Below is a small trained network, with its code and all its weights. Each question gives an input and a class and asks what happens when units are switched off, that is, made to give their printed mean instead of their output.

import numpy as np


def w(rows, s, z=0):
    codes = np.array(rows[::2]) - 128.0
    scale = np.full(codes.shape[1], s)
    scale[-1] = z or s
    return codes * scale


def f(y):
    return y / 2 * (1 + np.tanh(0.7978845608 * (y + 0.044715 * y**3)))


def log_softmax(a):
    a = a - a.max(-1, keepdims=True)
    return a - np.log(np.exp(a).sum(-1, keepdims=True))


def net(x, mask):
    res = np.array(x, float).reshape(1, 6) / 4 @ E
    y = f(res @ A[0][:, :-1].T + A[0][:, -1])
    res = res + np.where(mask, y, B[0][:, -1]) @ B[0][:, :-1]
    return log_softmax(res[-1] @ U[:, :-1].T + U[:, -1])


A, B = {}, {}
E = w([
[129,128,127],'x0',
[95,22,104],'x1',
[128,128,129],'x2',
[127,128,127],'x3',
[201,144,18],'x4',
[245,108,180],'x5',
],0.012)
A[0] = w([
[149,92,144,118],'n1',
[174,72,175,151],'n2',
[142,155,158,90],'n3',
[73,95,148,138],'n4',
[111,78,170,95],'n5',
[141,132,69,67],'n6',
[166,148,125,129],'n7',
[89,229,162,33],'n8',
[106,121,136,117],'n9',
[66,107,110,127],'n10',
[187,69,191,55],'n11',
[94,121,159,105],'n12',
[119,152,149,120],'n13',
[70,58,146,124],'n14',
[86,189,76,28],'n15',
[99,250,148,131],'n16',
[120,145,203,60],'n17',
[167,158,115,122],'n18',
[138,86,169,78],'n19',
[137,115,25,9],'n20',
[128,118,211,143],'n21',
[128,116,123,112],'n22',
[116,140,217,86],'n23',
[102,151,93,155],'n24',
[112,118,133,114],'n25',
[138,104,46,155],'n26',
[156,73,169,184],'n27',
[193,142,100,115],'n28',
[86,102,143,129],'n29',
],0.016,0.012)
B[0] = w([
[112,110,59,156],'n1',
[130,123,48,223],'n2',
[214,165,125,141],'n3',
[123,133,192,228],'n4',
[113,114,172,185],'n5',
[100,116,137,157],'n6',
[133,128,198,163],'n7',
[63,44,109,182],'n8',
[104,161,151,148],'n9',
[144,138,207,223],'n10',
[54,63,76,198],'n11',
[156,167,159,174],'n12',
[137,124,89,144],'n13',
[157,153,208,250],'n14',
[243,209,38,163],'n15',
[94,73,7,230],'n16',
[166,153,52,175],'n17',
[167,181,249,166],'n18',
[131,85,151,158],'n19',
[2,45,119,180],'n20',
[91,78,56,228],'n21',
[123,156,114,125],'n22',
[154,135,7,206],'n23',
[82,84,120,188],'n24',
[143,125,145,138],'n25',
[160,131,37,227],'n26',
[134,181,88,230],'n27',
[197,182,213,190],'n28',
[174,94,196,197],'n29',
],0.0072,0.011)
U = w([
[9,56,89,249],'0',
[146,194,20,88],'1',
[150,216,231,58],'2',
],0.012,0.002)

Each question gives the input, the list of numbers given to net, and the class t.
The units are the neurons (one row each of A and B). Each row of codes is followed by its name. A weight is (code - 128) times the scale printed after its matrix; where a second scale follows, it is the last column's (A, B and U).
mask holds one flag per neuron, in row order. A switched-off neuron (its flag False) gives its mean, the last column of its row in B, instead of its output. The means were averaged over made-up inputs and are rounded, as every weight is.
A unit's drop is (log p(t) with every unit on - log p(t) with that unit switched off) / (log p(t) with every unit on - log p(t) with every unit switched off).
The circuit of an input: a set's keep is (log p(t) with only the set's units on - log p(t) with every unit switched off) / (log p(t) with every unit on - log p(t) with every unit switched off). Starting from the 12 units with the biggest drops (on a tie, the unit counted first), units are removed one at a time, each time the one whose removal leaves the highest keep (on an exact tie, the one counted first), for as long as the keep stays at least 0.8.
units of the circuit, in order: the units of the circuit, biggest drop first
unit that matters most: the unit with the biggest drop
top k neurons: the k neurons with the biggest drops, biggest first
drop of u: that unit's drop, to one decimal
input [5,0,2,-3,-6,5], class 1: units of the circuit, in order : (n23)
input [-1,7,-7,7,3,3], class 1: units of the circuit, in order : (n26; n27)
input [-7,7,6,6,1,5], class 1: top 2 neurons : (n27; n20)
input [0,3,4,7,5,-1], class 0: top 2 neurons : (n20; n15)
input [-5,0,2,-5,-7,3], class 1: units of the circuit, in order : (n23; n17)
input [-3,3,-1,-7,7,-5], class 0: top 2 neurons : (n20; n24)
input [1,1,-7,7,-2,-1], class 2: units of the circuit, in order : (n16; n11)
input [-2,0,-7,-5,-5,6], class 1: top 2 neurons : (n23; n27)
input [3,0,0,2,6,7], class 2: top 2 neurons : (n28; n18)
input [-8,-8,-4,-4,-3,-2], class 0: top 2 neurons : (n8; n16)
input [6,-2,1,-2,-8,4], class 1: top 2 neurons : (n23; n17)
input [-6,-8,-2,7,-2,-2], class 0: top 2 neurons : (n8; n16)
input [6,-6,0,-4,1,4], class 2: top 2 neurons : (n18; n28)
input [0,1,4,-4,7,-3], class 0: unit that matters most : n20
input [4,8,-2,2,1,1], class 1: drop of n27 : 0.4
input [1,-7,3,-2,-4,-1], class 0: drop of n17 : -0.1
input [-5,2,-6,6,7,-1], class 0: drop of n11 : -0.1
input [-2,-5,0,6,-3,2], class 1: drop of n17 : 0.1
